Below is a small trained network, with its code and all its weights. Each question gives an input and a class and asks what happens when units are switched off, that is, made to give their printed mean instead of their output.

import numpy as np


def w(rows, s, z=0):
    codes = np.array(rows[::2]) - 128.0
    scale = np.full(codes.shape[1], s)
    scale[-1] = z or s
    return codes * scale


def norm(h):
    return h / np.sqrt((h * h).mean(-1, keepdims=True) + 1e-5)


def f(y):
    return y / 2 * (1 + np.tanh(0.7978845608 * (y + 0.044715 * y**3)))


def log_softmax(a):
    a = a - a.max(-1, keepdims=True)
    return a - np.log(np.exp(a).sum(-1, keepdims=True))


def net(x, mask):
    res = np.array(x, float).reshape(1, 7) / 4 @ E
    u = 0
    for l in range(4):
        y = f(norm(res) @ A[l][:, :-1].T + A[l][:, -1])
        res = res + np.where(mask[u : u + 4], y, B[l][:, -1]) @ B[l][:, :-1]
        u += 4
    return log_softmax(norm(res)[-1] @ U[:, :-1].T + U[:, -1])


A, B = {}, {}
E = w([
[109,111,170,122,187,191,102,159,192],'x0',
[111,182,114,111,152,53,120,33,150],'x1',
[245,83,95,173,183,92,210,93,130],'x2',
[56,154,137,160,228,204,52,170,93],'x3',
[125,127,64,219,86,47,156,206,152],'x4',
[155,59,218,100,116,81,176,132,2],'x5',
[181,91,26,116,131,43,55,76,139],'x6',
],0.0038)
A[0] = w([
[145,116,129,190,130,148,148,73,129,44],'L0N1',
[179,118,174,136,163,153,253,99,100,82],'L0N2',
[97,184,173,13,54,104,168,25,118,43],'L0N3',
[122,106,163,126,101,128,129,184,107,4],'L0N4',
],0.0044,0.0021)
B[0] = w([
[107,184,104,135,159,191,80,104,243,104],'L0N1',
[153,75,3,56,31,136,187,104,123,250],'L0N2',
[154,150,58,66,224,184,91,150,90,232],'L0N3',
[51,213,144,175,86,129,48,128,86,95],'L0N4',
],0.0051,0.0016)
A[1] = w([
[178,219,178,60,175,53,83,18,139,3],'L1N1',
[165,45,60,133,62,27,164,33,76,147],'L1N2',
[178,166,60,115,252,107,141,125,144,70],'L1N3',
[85,53,209,144,116,136,115,195,63,65],'L1N4',
],0.0039,0.0016)
B[1] = w([
[134,85,159,91,36,227,3,213,76,153],'L1N1',
[157,221,96,199,131,23,241,139,118,253],'L1N2',
[160,84,142,164,50,186,117,117,32,161],'L1N3',
[152,64,88,155,143,193,29,106,57,147],'L1N4',
],0.0059,0.004)
A[2] = w([
[157,111,116,228,254,138,82,138,110,106],'L2N1',
[168,162,91,68,172,167,106,91,105,74],'L2N2',
[80,108,192,78,87,148,128,175,46,112],'L2N3',
[185,131,29,177,158,70,200,66,83,255],'L2N4',
],0.005,0.0021)
B[2] = w([
[117,81,128,165,88,134,53,54,57,146],'L2N1',
[66,75,122,106,121,90,67,136,2,138],'L2N2',
[149,50,155,160,160,195,110,194,43,152],'L2N3',
[114,132,115,66,143,143,77,174,150,254],'L2N4',
],0.0077,0.0071)
A[3] = w([
[42,206,163,170,152,177,77,136,199,106],'L3N1',
[73,195,108,7,126,115,121,61,91,95],'L3N2',
[140,187,130,59,97,178,212,100,254,254],'L3N3',
[170,79,74,41,141,166,8,125,119,159],'L3N4',
],0.0048,0.0024)
B[3] = w([
[177,137,148,91,97,30,168,86,193,167],'L3N1',
[93,85,200,189,124,197,170,212,26,161],'L3N2',
[144,215,107,129,171,18,97,250,66,239],'L3N3',
[103,125,158,186,129,195,105,254,75,254],'L3N4',
],0.0069,0.0041)
U = w([
[114,100,162,135,151,175,91,137,77,181],'0',
[156,161,104,98,131,60,177,140,168,179],'1',
[114,128,160,133,155,120,124,6,181,2],'2',
],0.014,0.0039)

Each question gives the input, the list of numbers given to net, and the class t.
The units are the neurons (one row each of A and B). Each row of codes is followed by its name. A weight is (code - 128) times the scale printed after its matrix; where a second scale follows, it is the last column's (A, B and U).
mask holds one flag per neuron, layer by layer. A switched-off neuron (its flag False) gives its mean, the last column of its row in B, instead of its output. The means were averaged over made-up inputs and are rounded, as every weight is.
A unit's drop is (log p(t) with every unit on - log p(t) with that unit switched off) / (log p(t) with every unit on - log p(t) with every unit switched off).
The circuit of an input: a set's keep is (log p(t) with only the set's units on - log p(t) with every unit switched off) / (log p(t) with every unit on - log p(t) with every unit switched off). Starting from the 12 units with the biggest drops (on a tie, the unit counted first), units are removed one at a time, each time the one whose removal leaves the highest keep (on an exact tie, the one counted first), for as long as the keep stays at least 0.8.
circuit, biggest first: the units of the circuit, biggest drop first
k most important neurons: the k neurons with the biggest drops, biggest first
k most important neurons of layer l: the k neurons of layer l with the biggest drops, biggest first
drop when u is switched off: that unit's drop, to one decimal
input [-5,5,1,-7,-7,0,-1], class 0: most important neuron => L0N3
input [-7,1,6,7,2,2,-4], class 1: circuit, biggest first => L0N2, L1N2, L3N4
input [0,5,-7,-8,1,-2,5], class 0: circuit, biggest first => L0N3, L3N2
input [6,4,-4,8,-2,-5,-6], class 2: 2 most important neurons => L3N1, L2N4
input [6,0,-8,6,6,-3,-7], class 2: 2 most important neurons of layer 3 => L3N1, L3N4
input [0,-2,5,5,-5,-8,-5], class 2: 3 most important neurons of layer 2 => L2N4, L2N1, L2N3
input [8,4,4,-5,-1,1,8], class 0: 2 most important neurons => L2N4, L1N1
input [-6,-6,-2,7,5,-8,-4], class 1: circuit, biggest first => L3N1, L2N3
input [3,2,-6,5,0,-5,-3], class 2: circuit, biggest first => L3N1, L0N2, L2N4, L3N3
input [2,4,-3,3,-6,-8,-6], class 1: 2 most important neurons => L3N1, L1N4
input [1,-5,5,-4,-5,-6,6], class 0: 3 most important neurons => L3N4, L2N4, L0N2
input [-4,-6,-8,6,4,-7,-1], class 1: 2 most important neurons of layer 2 => L2N4, L2N2
input [6,5,-8,4,-3,-8,-8], class 1: 2 most important neurons => L3N1, L3N3
input [5,-3,6,-3,-4,-5,4], class 0: circuit, biggest first => L3N4
input [7,8,-6,5,2,-7,-1], class 1: 2 most important neurons => L3N1, L1N4
input [3,5,-6,6,3,-8,5], class 2: 2 most important neurons => L2N4, L3N1
input [3,-2,6,0,-3,-7,-6], class 1: drop when L3N3 is switched off => 0.1
input [-7,4,-1,-8,-7,4,1], class 0: drop when L3N2 is switched off => 0.2
